(in the rows, 128 means zero)
Each row of numbers belongs to one of the things below and depends on some of the facts about them. Some rows are named. Which thing is each other row?

There are 2 kinds of fact about the things: α, Ξ.
begro -α-> a; bitofli -α-> b; brano -α-> a; bratro -α-> a; brebon -α-> b; britestum -α-> b
bune -α-> a; dedras -α-> a; defel -α-> b; drakli -α-> a; dreve -α-> a; drukek -α-> b
drurenar -α-> a; duskoste -α-> a; favok -α-> a; fegradur -α-> b; flefler -α-> a; fleklur -α-> a
fudron -α-> b; gatir -α-> a; gise -α-> a; grafam -α-> a; gripak -α-> a; kaplin -α-> a
katre -α-> a; kleklur -α-> b; kleku -α-> a; klifi -α-> b; kliple -α-> b; kludi -α-> a
klugun -α-> b; kudrol -α-> a; lebol -α-> b; legril -α-> b; luflon -α-> b; lugur -α-> a
lupul -α-> a; meskun -α-> a; mufu -α-> a; niper -α-> b; niste -α-> a; nizosal -α-> a
nosipo -α-> a; pirol -α-> a; puplal -α-> a; rabem -α-> b; rabi -α-> a; ratris -α-> a
razer -α-> b; retrir -α-> a; rofek -α-> a; ropli -α-> a; rugrel -α-> b; rutis -α-> b
salus -α-> a; sina -α-> b; sinuskem -α-> b; siple -α-> a; skasken -α-> a; skiston -α-> b
skosida -α-> a; skostutan -α-> b; sofer -α-> a; sola -α-> a; stebe -α-> a; stedra -α-> b
stesku -α-> a; stezo -α-> b; stoplel -α-> a; tebul -α-> a; teple -α-> a; teskuzin -α-> b
tipor -α-> b; triplufir -α-> b; trisku -α-> a; trivam -α-> a; turus -α-> a; vigam -α-> a
vodrum -α-> a; vogran -α-> a; vudis -α-> a; vuplobran -α-> a; vutor -α-> a; zarol -α-> b
zatrel -α-> b; zugrabror -α-> a; bitofli -Ξ-> klugun; bitofli -Ξ-> skostutan; bratro -Ξ-> skosida; bratro -Ξ-> drakli
dedras -Ξ-> luflon; dedras -Ξ-> begro; dedras -Ξ-> kudrol; dreve -Ξ-> turus; dreve -Ξ-> rutis; dreve -Ξ-> skiston
drukek -Ξ-> katre; drukek -Ξ-> tebul; drukek -Ξ-> trivam; drukek -Ξ-> gise; duskoste -Ξ-> defel; duskoste -Ξ-> legril
fudron -Ξ-> zatrel; gatir -Ξ-> kludi; gatir -Ξ-> kleku; gatir -Ξ-> favok; gatir -Ξ-> legril; gripak -Ξ-> kludi
gripak -Ξ-> turus; kleklur -Ξ-> zarol; kleklur -Ξ-> kudrol; kliple -Ξ-> skasken; kliple -Ξ-> siple; lebol -Ξ-> vodrum
lugur -Ξ-> tipor; lugur -Ξ-> defel; lugur -Ξ-> zarol; mufu -Ξ-> rabem; mufu -Ξ-> kudrol; mufu -Ξ-> sinuskem
niper -Ξ-> fegradur; niste -Ξ-> pirol; nizosal -Ξ-> vogran; nizosal -Ξ-> skostutan; nizosal -Ξ-> bune; puplal -Ξ-> flefler
puplal -Ξ-> vigam; puplal -Ξ-> vodrum; razer -Ξ-> rofek; razer -Ξ-> triplufir; retrir -Ξ-> skasken; retrir -Ξ-> rabem
retrir -Ξ-> vogran; ropli -Ξ-> brebon; rugrel -Ξ-> klugun; rugrel -Ξ-> brano; rugrel -Ξ-> vodrum; salus -Ξ-> drurenar
salus -Ξ-> meskun; sina -Ξ-> rabi; sofer -Ξ-> stebe; sola -Ξ-> vudis; sola -Ξ-> gise; sola -Ξ-> bune
stesku -Ξ-> vogran; stezo -Ξ-> stedra; stezo -Ξ-> klugun; stezo -Ξ-> grafam; stezo -Ξ-> gise; stezo -Ξ-> triplufir
stoplel -Ξ-> fleklur; stoplel -Ξ-> sinuskem; teple -Ξ-> britestum; teple -Ξ-> klifi; teple -Ξ-> lupul; trisku -Ξ-> ratris
trisku -Ξ-> vuplobran; trisku -Ξ-> sinuskem; vutor -Ξ-> rabem; zugrabror -Ξ-> kaplin; zugrabror -Ξ-> zatrel; zugrabror -Ξ-> fleklur

Some things and their rows:
[ 85 189 127 113  93 100 126 106  85 156 102 116  83 117 142 162  83 112
 121  73 138 131  58 183 155 117 148 109 136 127 173 120 125 173] : britestum
[ 84 143 111 111 119 120 131  79 100 111  85 157  78 163 123 121  66  94
 151 118 147 108  83 168 133 139 154 145 112 106 149 105 136 142] : kludi
[ 90 137 112 107 116 109 115  91 103  96  95 140  78 172 125 110  72 100
 161 123 132 130  81 169 123 136 156 151 116 109 153  89 130 138] : gripak
[ 75 152 106 125 121 125 123  82  78 108  74 147  82 162 116 130  66  86
 135 112 143 116  77 160 125 140 157 132 128 110 146 115 130 136] : drakli
[ 89 189 128 105  96  91  99 118  94 145 115 104  89 131 149 163  86 124
 125  65 123 143  66 174 143 121 153 115 144 126 179 101 120 162] : kliple
[ 73 156 108 121 128 123 111  82  88 113  80 152  84 168 122 133  63  95
 128  99 144 106  85 148 119 145 154 132 133 103 146 111 130 133] : skasken
[ 72 151 103 105 139 113  84  95  94  93 103 145  91 175 126 126  66 104
 127  98 135 123  90 143 111 136 156 140 134 107 158  99 124 129] : retrir
[ 85 194 117 102 105  99 109 104 100 158 112 131  94 128 145 146  85 136
 114  41 137 110  74 165 155 110 146 118 142 108 189 118 124 179] : rabem
[ 84 149 105 121 110 113 103  96  82  76  96 130  83 178 116 139  66 109
 153 119 159 117  69 167 129 129 165 136 139 103 153 103 106 114] : zugrabror
[ 78 147 106 116 121 123 125  79  86 109  80 153  84 162 119 132  65  91
 142 111 147 108  83 164 134 139 157 140 123 108 148 112 137 136] : kleku
[ 75 152 106 124 121 125 123  82  78 107  75 147  82 162 117 131  65  87
 135 112 143 116  77 160 126 139 158 132 129 110 146 115 130 136] : drurenar
[ 65 147 101 113 128 121 123  80  78  92  92 153  75 156 109 135  59  85
 134 116 153 120  83 167 128 145 147 127 122 114 165 121 133 140] : bune
[ 70 142 104  98 138 111  92  98  84  78 109 139  85 160 119 134  61  84
 130 127 146 137  82 165 115 139 153 139 130 118 159 110 129 135] : nizosal
[100 142 107 139 118 128 120  50  87  86  89 137  73 147 106 143  84  84
 131  96 152 113  90 144 127 135 164 147 131 117 144 113 137 149] : vodrum
[ 74 157  96 125 127 117 126  86  78 102  77 145  76 159 105  99  71  88
 132 112 149 123  72 149 145 114 153 143 139  96 166 126 144 131] : kudrol
[ 69 148 100 120 121 122 127  77  77  97  83 152  77 161 109 132  63  90
 139 107 148 116  84 164 131 145 152 129 123 110 163 118 132 139] : vudis
[ 72 149 101 121 119 123 127  77  78 100  81 151  78 163 110 132  64  91
 141 104 146 114  85 162 130 146 153 130 125 108 161 116 132 137] : tebul
[ 71 149 101 121 119 122 127  76  78 101  81 151  78 163 110 131  64  91
 141 104 146 114  86 162 131 146 153 130 125 108 162 116 131 138] : katre

Name these rows:
No name comes twice in this set of rows, the named rows included.
[ 75 151 100 119 119 123 121  82  79 104  76 146  86 162 113 129  67  88
 140 108 149 108  81 167 128 146 156 135 132 102 152 119 134 143]  grafam
[ 85 192 121 105  87  98 120 111  84 154  96 111  94 123 140 157  84 112
 129  66 139 122  62 196 153 130 148 114 148 114 177 124 129 183]  triplufir
[ 75 149 100 122 115 128 124  81  73  93  83 153  87 164 115 139  64 101
 143 115 161 103  70 168 136 125 163 133 125 108 146 118 113 132]  fleklur
[ 65 147  95 116 114 119 129  77  73  92  84 149  77 164 101 133  63  90
 149  99 147 117  91 172 130 160 149 125 126 105 177 119 134 145]  gise
[ 96 139 106 129 118 118 105  69  85  77  96 126  79 161 112 137  82  91
 141 103 136 133  87 147 120 133 167 147 132 119 152  98 129 136]  puplal
[ 86 189 125 108  95  98 126 106  85 155 104 117  85 116 141 168  82 109
 123  74 141 131  64 183 169 115 149 117 138 127 180 122 135 163]  tipor
[ 86 189 123 107  90  99 125 106  86 151 103 114  88 118 138 160  84 113
 126  69 142 125  63 191 158 124 146 114 140 120 180 123 129 179]  stedra
[109 176 128 118  89  94 107  93  93 123 125  92  80 115 136 168 102 115
 127  63 130 149  69 171 149 110 159 129 142 136 177 102 124 175]  lebol
[ 64 151 110 106 148 122 104  87  90 100 103 159  77 151 123 140  53  83
 110 122 158 117  83 152 117 139 146 129 123 117 150 120 131 135]  vogran
[ 88 186 126 101  95  97 124 105  83 160 104 119  93 119 147 182  80 108
 127  74 139 127  71 184 182 118 154 125 136 131 179 119 145 153]  defel
[ 88 137 108 103 118 111 110  91  92  97  93 143  91 174 128 133  70  97
 159 116 133 124  88 167 134 139 164 154 120 114 153  91 138 127]  gatir
[ 81 147 103 111 123 110 106  93  75  94  86 131  93 172 121 138  69  86
 147 116 135 135  86 158 146 133 166 153 138 115 161 103 147 108]  lugur

The same things again, as new rows of numbers:
Named rows:
[130 134 131 132 213 135 128 127 149 159 127 178 117  84 123 145 138 143
  88 125  92 154 138 126 117 118 148] : defel
[122 121 126 126 113 111 124 129 109 107 124  89 128 133 129 119 124 101
 149 134 138 108 126 126 136 182 135] : teple
[129 147 134 136 212 137 133 125 145 155 129 194 116  92 120 145 139 150
  89 126  94 151 132 131 121 120 138] : zarol
[131 124 126 133  77 128 133 124 116 108 131  81 134 146 132 119 121 127
 132 124 142 111 121 139 131 122 107] : ratris
[125 156 124 138 209 134 142 134 160 161 133 220 114  93 121 145 132 145
 102 122 106 145 126 138 123 103 127] : rabem
[144 102 129 117  94 119 125 126 106 122 130  56 141 125 132 128 126  97
 145 134 140 112 135 117 126 112 126] : gripak
[120 110 130 127  89 123 120 129 115 112 126  74 130 147 134 127 126 134
 135 119 143 118 127 132 133 150  91] : zugrabror
[129 110 131 125  93 126 127 119 106 103 129  62 130 136 127 130 131 136
 135 135 142 121 132 115 137 141 136] : lugur
[128 117 129 126  88 124 122 125 115 110 129  80 130 153 130 121 126 116
 145 130 144 116 121 124 131 137 129] : niste
[134 128 128 134  79 130 140 118 110 101 133  87 135 149 128 118 126 128
 134 133 142 110 122 131 134 118 126] : begro
[132 121 117 120  75 130 133 129 129  98 130  84 145 150 134 114 123 127
 139 124 138 120 114 121 139 120 115] : flefler
[123 152 123 130 204 134 134 138 161 163 127 229 117  95 123 141 131 147
 110 126 107 153 135 130 126 118 137] : skostutan
[125 127 110 130  71 132 147 132 137 104 133  96 131 142 132 122 117 133
 146 127 154 122 128 128 133 108 143] : vogran
[130 118 125 128  79 129 129 123 122 106 129  74 134 155 133 116 122 117
 140 126 141 118 119 130 125 124 135] : rabi
[127 128 130 131  92 124 136 125 109 107 132  97 131 142 126 128 127 137
 143 133 152 111 125 128 142 134 108] : mufu
[130 118 125 129  80 128 126 123 121 107 130  79 133 154 132 116 123 116
 137 126 140 118 120 131 125 126 136] : pirol
[117 154 146 127 221 132 121 130 140 167 117 248 114  91 120 146 147 133
 119 129 106 145 139 125 119 143 119] : drukek
[131 130 135 130  92 124 134 119 101 105 132  93 133 147 124 125 129 129
 141 138 146 108 122 125 140 136 117] : dedras

Name these rows:
No name comes twice in this set of rows, the named rows included.
[120 126 122 124  87 125 134 132 123 111 128 114 129 142 128 127 124 132
 157 134 157 121 132 117 140 132 134]  nizosal
[122 126 118 127  95 123 139 133 122 109 133 102 128 145 126 131 123 136
 154 134 159 118 126 119 142 124 129]  retrir
[149 103 121 120  80 124 136 125 114 120 132  61 146 129 135 119 121  92
 137 129 139 111 132 127 120  92 130]  turus
[120 152 129 130 232 126 129 138 155 166 130 226 110  98 118 152 135 140
 116 126 111 148 127 125 128 123 132]  kliple
[127 123 115 130  81 129 139 130 132 106 135  90 129 144 131 123 118 125
 145 127 151 120 122 126 133 110 142]  siple
[145  97 120 121  79 126 133 124 117 116 131  46 143 125 135 123 122 105
 133 127 136 118 136 123 120 102 143]  kludi
[130 121 117 121  71 130 130 129 125 103 128  95 144 147 134 113 121 133
 143 129 140 124 124 123 139 130 123]  brano
[125 151 126 128 197 136 129 137 154 163 125 225 123  99 125 133 132 148
 108 128  99 153 136 131 127 125 130]  klugun
[123 150 134 120 221 126 118 138 146 165 124 230 123 100 121 142 139 148
 116 131 100 149 131 118 136 143 111]  rugrel
[131 157 138 137 215 132 134 125 142 159 131 217 117  97 119 141 138 142
  96 129  98 139 125 137 124 117 122]  luflon
[124 128 117 128  66 134 140 128 129 106 127 113 132 143 134 118 121 128
 145 128 151 122 133 128 130 119 141]  bune

The same things again, as new rows of numbers:
Some things and their rows:
[107 128 126 110 139 135 132 143 150 138 116 125 133 167 115 137 129 139
 120 132 130 166 170 139 125 144 107 153 132 148 124 142 118 123  98 100
 153 127 103 137  96] : duskoste
[111 130 116  97 138 132 139 140 135 115 118 115 136 161 125  62 135 141
 101 142 125 146 173 145 125 154 111 150 129 154 124 116 123 142 115 101
 145 151 116 132  90] : rabi
[107 130 127 108 135 132 136 142 165 110 117 133 136 173 117  69 136 136
 103 138 120 137 187 139 122 142 107 150 130 152 126 109 127 135  96  95
 144 144 112 155 101] : ratris
[115  81 119 109 137 111 145 164  95 141 123 127 128 139 128 165 133 150
 181 135 103 142 146 100 107 160 114 144 107 122  94  73 118 154  87 110
 143 137 132 208 100] : klifi
[107 127 122 101 135 133 139 140 132 116 118 114 129 159 120  65 135 140
 102 143 124 157 170 149 126 151 112 150 127 157 126 129 122 143 115 103
 145 146 118 128  92] : niste
[111 130 115 100 136 133 139 141 136 114 118 115 136 162 125  66 135 142
 102 141 124 147 175 147 124 153 111 150 128 154 123 116 122 142 116  99
 145 152 116 131  90] : pirol
[108 136 133 111 141 137 136 140 144 132 118 113 128 163 118 112 129 143
 118 138 133 160 175 154 120 147 108 157 131 146 128 151 128 138  79 105
 149 138 108 123  99] : gripak
[113 134 120 108 145 135 134 143 154 136 117 122 140 168 122 124 126 143
 115 134 133 149 178 140 123 150 106 156 132 140 126 133 123 129  92 101
 151 141 105 143  94] : favok
[106 101 117 122 157 110 133 163 119 141 128 117 124 146 137 129 157 148
 174 131 113 151 139 117 107 136 116 150 107 152  92 114 141 145  85 121
 142 133 131 137 107] : razer
[118 105 126 104 120 131 145 148 122 114 120 122 135 162 111  72 125 145
 115 136 109 146 163 134 118 162 112 152 134 127 125 108 112 154 107 101
 143 145 103 150  89] : lupul
[119 137 124 105 142 126 130 142 161 116 115 122 126 169 125  77 137 138
 128 144 126 135 168 114 128 144 109 143 135 145 118 121 121 143 109  89
 146 150 111  93  95] : siple
[101 128 122  99 162 136 128 154 158 118 117 131 137 166 123  26 134 134
  93 145 120 147 175 156 130 151 111 155 134 122 114 127 123 144 109  83
 147 151 117 135  91] : drurenar
[110 132 134 108 139 128 131 141 165 115 115 126 123 170 117  83 139 134
 129 140 124 143 169 120 126 135 109 144 134 152 120 126 122 137 104  92
 145 137 107 110 103] : vutor
[113 120 121 109 125 131 131 161 144 116 120 104 131 176 127  53 135 142
  97 142 120 148 173 143 123 153 112 150 133 149 124 110 138 137  97 108
 143 136 112  91  89] : flefler
[107 127 130 101 142 135 134 142 162 116 114 126 139 173 119  89 136 131
 115 129 119 136 181 126 118 140 108 147 132 148 119 106 121 126 105 101
 142 138 102 147 101] : begro
[116 133 128 111 141 124 129 144 162 116 118 120 121 170 121  70 143 140
 134 142 126 145 160 117 128 137 111 145 137 153 118 138 125 145 108  92
 146 141 108  73  98] : stesku
[110 102 118 124 156 106 127 168 126 143 125 115 116 149 138 148 154 148
 182 137 115 149 137  98 113 137 115 144 108 150  90 108 140 145  83 114
 143 129 132 111 106] : bitofli
[115 129 113 112 145 130 133 141 154 113 126 120 144 169 126  35 149 144
 111 130 122 140 160 143 117 140 112 158 135 155 121 139 133 144 113 105
 141 153 100  82  92] : katre

Name these rows:
No name comes twice in this set of rows, the named rows included.
[110 130 129 103 145 134 134 142 172 116 113 131 142 175 122  95 136 132
 117 127 121 131 181 119 118 141 106 146 132 147 118 102 121 124 103  97
 142 139 100 152 100]  kudrol
[108 104 117 109 162 114 132 161 142 155 116 134 135 151 139 204 140 138
 181 123 117 138 159  88 110 142 107 142 105 137  87  76 124 118  85 109
 146 128 127 213 108]  zarol
[ 96 125 130 101 158 134 128 152 152 119 117 128 129 163 117  32 134 133
  98 148 119 162 170 165 130 147 113 155 134 128 117 145 123 146 109  83
 148 142 118 128  94]  salus
[115 121 119 109 128 131 130 159 150 116 121 107 135 179 129  51 139 142
  98 141 120 141 173 140 121 153 112 151 134 149 123 107 140 137  97 109
 140 138 109  81  88]  vodrum
[101 126 136 111 131 131 135 141 159 112 117 131 127 170 111  74 136 135
 108 140 120 152 179 147 124 137 109 150 129 158 129 126 126 136  92  93
 144 136 114 148 106]  trisku
[109 128 121 104 136 132 135 145 141 117 119 119 133 164 120  62 134 139
 104 140 122 152 176 148 124 150 111 151 130 148 124 125 123 140 109 101
 146 145 115 134  93]  nosipo
[ 99 102 114 120 145 108 136 160 129 141 125 145 124 143 127 164 143 147
 155 145 116 152 162 121 119 143 110 148  99 154 104  93 133 138  75  98
 150 134 151 233 109]  fudron
[107 104 114 124 161 109 131 158 123 142 129 120 124 143 134 128 162 150
 182 131 114 155 132 116 109 132 116 151 107 155  91 126 138 147  91 118
 142 136 129 130 107]  drukek
[112 102 135 107 113 130 145 149 113 117 120 118 125 158 104  75 127 145
 118 138 109 163 155 144 120 157 114 151 134 133 127 125 112 157 105 100
 144 136 105 139  92]  teple
[101 127 131 113 130 130 136 142 160 112 119 137 129 169 110  81 136 139
 101 142 120 151 181 147 126 137 108 151 128 161 130 125 127 136  92  92
 146 137 117 166 104]  stoplel
[101 101 128 112 158 112 132 159 138 152 116 131 123 148 130 201 145 137
 185 127 116 152 154  94 110 135 109 140 104 145  87  92 124 122  84 110
 145 118 130 203 115]  kleklur
[113 127 117 113 141 132 132 145 151 113 125 115 142 172 126  30 147 143
 106 131 119 142 165 148 117 142 112 157 135 154 122 133 135 142 108 109
 141 149 102  86  91]  rofek

The same things again, as new rows of numbers:
Some things and their rows:
[141 126  94 161 164 116 140 126 126 121 121 143 155 141 129 138 130  90
 125 159 138 122 133 119  72 108 150 168 131 154] : drakli
[145 182 121 149 136 127 128 122 122 128 109  99 138 126 103 205 114 123
 133 175 130 110 139 109 127 109 118 132 131 113] : nizosal
[140 138 101 162 146 110 136 127 129 124 114 134 151 135 133 169 133  95
 126 162 128 120 140 114 101 118 143 154 131 157] : nosipo
[126 137  95 157 137 131 140 136 129 115  91 131 158 144 127 147 129 143
 125 151 106 181 143 115 101 145 141  87 128 158] : ratris
[122 155 107 173 126 128 154 141 123 112 106 118 157 123 128 183 133 122
  96 176  97 172 145 115 111 127 138  98 131 148] : trisku
[ 90 131 183 105 103 132 113 112 129 140 184 113  57  97 115  88 127 151
 116  70 136  86 102 142 158 124  87  92 132  81] : razer
[125 138  95 158 135 131 141 134 129 116  94 128 163 145 127 148 132 143
 123 151 108 180 143 117  98 144 144  91 128 157] : vuplobran
[172 107 101 110 124  89 102 117 136 115  87 147 184 152 165 164 121  54
 143 165 122 123 138 113 132 135 153 175 132 154] : kludi
[117  88 161  63  97 154 130 137 126 133 151 146 104 112 137  21 136 154
 131  89 119 157 105 175 172 142 114 157 125  99] : tipor
[169 117 104 118 121  88 108 123 133 115  90 143 180 146 160 168 129  58
 141 173 117 123 138 116 123 130 153 186 131 152] : favok
[102  91 175  89 118 155 131 138 126 137 183 139  94 110 132  43 128 147
 105  69 143 128 110 160 156 133 117 108 128 100] : teskuzin
[144 128  95 156 153 112 134 127 129 125 116 139 158 142 131 153 133 103
 131 151 133 126 138 117  91 118 145 156 131 157] : rabi
[143 126 101 176 123 129 135 146 131 132  97 122 105 142 135 173 139 117
 153 134 147  86 124  76  99 122 154 136 102 154] : vigam
[102  85 171  85 125 155 132 138 126 138 183 146  98 116 130  24 128 147
 113  61 150 126 108 165 144 137 121 113 129 103] : fegradur
[140 165  95 141 151  95  90  78 138 131 102 113 123 149 103 166 118 151
 175 128 128  95 131 103 100 133 105 110 130 137] : gise
[144 121 104 179 123 131 136 145 131 133  96 123 109 142 134 176 139 117
 152 132 146  84 126  77  98 122 153 141 104 155] : flefler
[153 152 100 150 112 100 146 132 125 118  92 129 156 117 138 185 145  77
 121 207  97 151 138 130 123 106 137 217 131 143] : lugur
[140 169 102 140 149 102 102  88 133 129 107 110 130 145 102 175 116 146
 162 143 127 105 135 110 107 125 109 117 131 131] : vudis

Name these rows:
No name comes twice in this set of rows, the named rows included.
[140 162 102 159 125 127 160 143 121 121  98 120 151 118 121 180 141 120
 114 201  98 168 140 130 118 108 137 171 128 140]  dedras
[109 109 177  67 117 170 110 126 126 143 161 118  73 124 106  40 110 206
 152  44 156 107 102 148 173 145  96  79 118  77]  skostutan
[144 159 110 140 136 145 150 140 119 121  96 115 160 132 111 173 121 151
 126 180 119 167 144 127 129 121 134 129 126 128]  vutor
[107 150 108 193 125 114 147 138 128 110 112 123 156 124 138 194 132 101
  84 163  94 170 147 100  95 133 142  64 138 160]  zugrabror
[150 168 118 138 142 137 133 131 120 126 102 107 147 133 103 185 111 154
 135 173 134 135 142 122 129 116 128 136 127 117]  stesku
[107  94 170  51 120 199 132 150 119 137 152 131 112 127 106   7 113 223
 134  59 138 177 113 175 175 156 109  72 121  84]  rabem
[135 162 108 158 125 136 158 145 120 117  96 115 157 122 118 182 132 136
 107 191  99 181 144 124 123 119 133 132 128 137]  mufu
[129  70 170  44  96 137 106 132 131 130 147 152 117 122 157  24 125 112
 131  79 127 134 107 165 181 150 118 149 128 100]  legril
[ 88  85 161  80 110 182 136 148 126 129 153 135 101 125 123   5 123 210
 116  50 118 189 114 165 155 169 110  37 126 104]  sinuskem
[142 142  88 142 136 128 147 136 127 123  88 133 154 139 120 141 139 145
 145 172 106 172 137 133 109 128 139 158 124 147]  begro
[157 142 105 115 154 155 133 138 122 125  92 121 164 153 106 141 110 168
 153 156 139 157 143 128 128 131 138 129 123 131]  skasken

